Read these off the matrix that follows.
1) Which number is the entry just left of the smallest entry?
2) Which number is the entry just right of the largest entry?
3) Which number is the largest entry?
4) Which number is the entry just right of -2.195?
5) Which number is the second largest entry?
6) Which number is the entry just left of the largest entry?
[[-15.931, -15.689, -11.228, -2.916], [9.060, 6.754, 22.262, -13.995], [21.609, -15.247, 11.308, 9.051], [4.873, 10.931, 11.641, -19.306], [-16.042, -13.762, -9.629, -2.137], [-2.195, -15.873, -19.469, -15.696], [-21.580, -11.816, -8.205, -4.781], [2.261, 10.417, 21.583, -14.696], [-9.794, -19.290, 6.275, 14.445], [-3.007, -19.391, -15.813, -4.189], [18.802, -9.739, 14.222, 6.906], [-16.556, -22.124, -3.013, 13.712], [-13.028, -20.551, -8.386, 8.141], [-12.360, -17.437, -9.848, -3.943], [15.309, -9.045, 15.569, 8.150]]
1) -16.556
2) -13.995
3) 22.262
4) -15.873
5) 21.609
6) 6.754

Read these off the array that follows.
1) What is the entry directly below the smallest entry?
2) What is the smallest entry in the last column?
3) What is the second entry on the main diagonal?
4) What is the last entry in the row that holds the smallest entry?
5) What is the second entry, reading row by row?
6) What is the last entry, reading row by row?
7) What is the largest entry in the last row?
8) What is the largest entry in the last column?
-339 -147 199 -41 -59 29 -47 122
-121 -241 74 35 -387 -187 74 -145
167 -162 -169 0 -192 -279 -30 -53
-57 89 200 162 5 153 46 -172
5 -183 138 132 -39 -175 -37 -46
268 63 -40 -86 85 -21 319 -59
-148 100 -5 139 122 133 -377 64
-122 -261 19 -196 -361 -195 277 -7
238 -188 3 165 56 -306 -98 -30
-44 165 -203 104 156 108 -510 111
-229 -117 181 -79 -192 25 199 -24
-94 5 153 139 -59 64 -25 -127
61 -153 219 253 185 -163 -153 -5
15 -17 79 -236 290 28 259 260
-160 200 -125 -3 60 228 -288 74
1) 199
2) -172
3) -241
4) 111
5) -147
6) 74
7) 228
8) 260

X =
array([[ 326,  131,  369,  164,  195,  123, -229,  407,  324,  264, -201,
         288,  344, -225,   54],
       [-140,  -89, -140,  164,  119,  -77,  293,  -77, -105,  -97,  313,
        -109, -125,  350,  253],
       [-186, -111, -173,  287,    6, -125,  305, -163, -180, -141,  319,
        -146, -173,  348,  387],
       [ 145,  321,  154,  284, -286,  201,  -67,  -13,   45,  153, -115,
         159,  102,  -61,  300],
       [ 178,  147,  209,  247,   -8,   98,  -91,  167,  141,  155,  -90,
         171,  176,  -83,  212],
       [-185,   44, -246, -124,  165,   71,  432, -142, -111,  -88,  427,
        -140, -199,  539,   37]])
The largest entry is 539
The entry just right of 171? 176
The entry just right of 427? -140
The entry just right of -67: -13
The entry just left of the largest entry: -199
The entry just right of -163 -> -180
The entry just right of -97? 313
The entry just left of -180 -> -163
The entry just right of the smallest entry? 201

m = array([  94, -137,  -15,  614,  318,   73])
The smallest entry is -137
The entry just right of 614 is 318
Report the entry just right of -15.
614
The entry just right of 318: 73

M = ((6.883, -17.344, 5.842, -8.037, -6.800, 9.894, -7.555, 5.073, -10.647, 6.040, 3.703, -6.072), (-17.258, 8.281, -2.061, 5.443, -10.629, 0.327, -11.571, 18.338, 2.837, 4.460, -1.644, 12.116), (0.452, 0.582, 0.216, 0.284, 0.359, 0.569, 0.845, 0.284, 1.350, 0.452, 1.142, 0.994), (7.263, -18.805, 4.807, -9.126, -7.644, 9.820, -7.440, 3.898, -8.172, 6.201, 5.887, -5.987), (-8.999, 6.021, 6.294, 9.386, -2.758, 1.351, -12.453, 18.860, -13.545, 5.664, -11.932, 0.986), (13.311, -13.640, 1.550, -8.304, 1.630, 4.460, 4.683, -10.021, 0.762, 0.679, 8.218, -7.356), (-2.860, -4.410, -1.490, 16.555, -0.741, -12.174, -20.081, 9.092, 11.444, 13.191, -0.505, -13.894), (10.844, -7.799, 10.072, 15.143, 10.052, -6.179, -13.832, 5.330, -13.097, 10.639, -12.252, -24.747), (5.884, -18.910, 3.857, -10.278, -9.406, 10.400, -7.593, 4.428, -6.618, 6.103, 7.387, -4.008), (-2.706, -4.942, 6.066, -9.233, -9.066, 13.803, -2.908, 11.406, -16.264, 0.889, -1.239, 7.749), (4.208, -15.103, 4.185, -8.580, -8.219, 9.798, -6.683, 5.491, -7.891, 5.136, 4.957, -2.453), (12.547, 4.624, 7.715, 5.529, 16.168, -1.517, 9.752, -8.005, -12.550, -3.317, -10.499, -10.236), (-4.642, 0.602, 7.446, 3.626, -3.588, 5.453, -9.791, 15.766, -16.391, 4.729, -9.257, 0.287), (-10.283, 9.406, 6.002, 8.967, -2.104, 1.772, -9.654, 18.427, -13.904, 3.679, -12.724, 4.039), (15.329, -21.358, -0.207, 0.226, 1.651, -4.005, -7.675, -8.731, 10.012, 9.223, 10.490, -20.181), (-0.692, 3.494, 1.150, -18.700, -4.980, 16.299, 17.669, -3.152, -8.657, -10.729, 5.078, 20.131))
The entry just left of 8.281: -17.258
The 2nd smallest entry -> -21.358
The fifth entry in reading order -> -6.800
The 2nd largest entry: 18.860
Read off the first entry in reading order.
6.883
The entry just right of -16.391 is 4.729
Read off the minimum.
-24.747
Read off the entry just left of 5.073.
-7.555
Read off the entry just left of the largest entry.
5.078
Read off the entry just right of -9.233.
-9.066
The entry just right of 18.427 is -13.904
The entry just right of 13.803: -2.908
The entry just right of 6.201: 5.887
Read off the entry just left of -3.152.
17.669
The largest entry: 20.131
Read off the entry just left of 6.066.
-4.942
The 3rd entry in reading order: 5.842
Read off the entry just right of -7.593.
4.428

Questions about the row below.
1) Find the entry just right of the smallest entry.
2) Find the entry just right of -0.06.
3) Find the entry just right of 0.14.
4) Find the entry just left of 0.21.
[0.08, 0.21, 0.14, 0.03, -0.03, -0.19, -0.06, -0.14]
1) -0.06
2) -0.14
3) 0.03
4) 0.08

Questions about the table below.
1) Find the entry just left of 352.
2) Find the entry just left of -59.
3) Find the entry just right of the centre entry.
4) Find the smallest entry.
5) Find the entry just right of the largest entry.
[[-290, -155, 81, -89, -201, -126, 475, -59, 191, -184, -632], [-48, 430, -150, -68, -57, -220, -45, -411, -82, -366, 316], [364, 329, -62, -124, 189, -17, -448, -193, 272, 42, 340], [389, 245, -39, -88, 216, 48, -481, -92, 238, 142, 352], [336, -135, 69, 15, 224, 218, -368, 259, 174, 403, 122]]
1) 142
2) 475
3) -448
4) -632
5) -59

Read these off the matrix that follows. Indices start at 1.
1) Give the entry in row 2 and column 3.
2) Give the entry in row 1 and column 2.
3) Give the entry at row 2, column 1.
4) Give the entry directly above the largest entry.
5) Give the entry just left of 151.
6) Give the entry at row 3, column 1.
7) Give the entry in the top-left corner.
8) Give the entry directly below -3.
[[  25   27  141 -376  427 -277  380   23  158  138 -364]
 [ 162 -200   66 -335  -91  220  291 -276   72  -35 -530]
 [-253 -159  -81  190 -193 -249 -321  -86 -127 -162   53]
 [-120 -177 -519 -451  327 -142 -281   48 -299 -130   24]
 [-131 -122 -251 -288  217  -59 -222  -29 -102 -213 -154]
 [-399   13 -539  -65   11  -83 -755   89 -204 -536  206]
 [ -22  -52   -7 -234   68 -120  119  -76    0   -3 -230]
 [  23   -4  -26 -516  559 -130  175   54   86  -16 -367]
 [-241  -52 -134  137 -272 -325 -199  -51 -167  -63  151]
 [  52 -143  217  -35 -199 -184  303 -197  -14  191 -242]]
1) 66
2) 27
3) 162
4) 68
5) -63
6) -253
7) 25
8) -16

Questions about the row below.
1) Report the largest entry.
2) Report the entry just right of the largest entry.
3) Report the entry just right of the smallest entry.
145 -6 -477 117 -362
1) 145
2) -6
3) 117
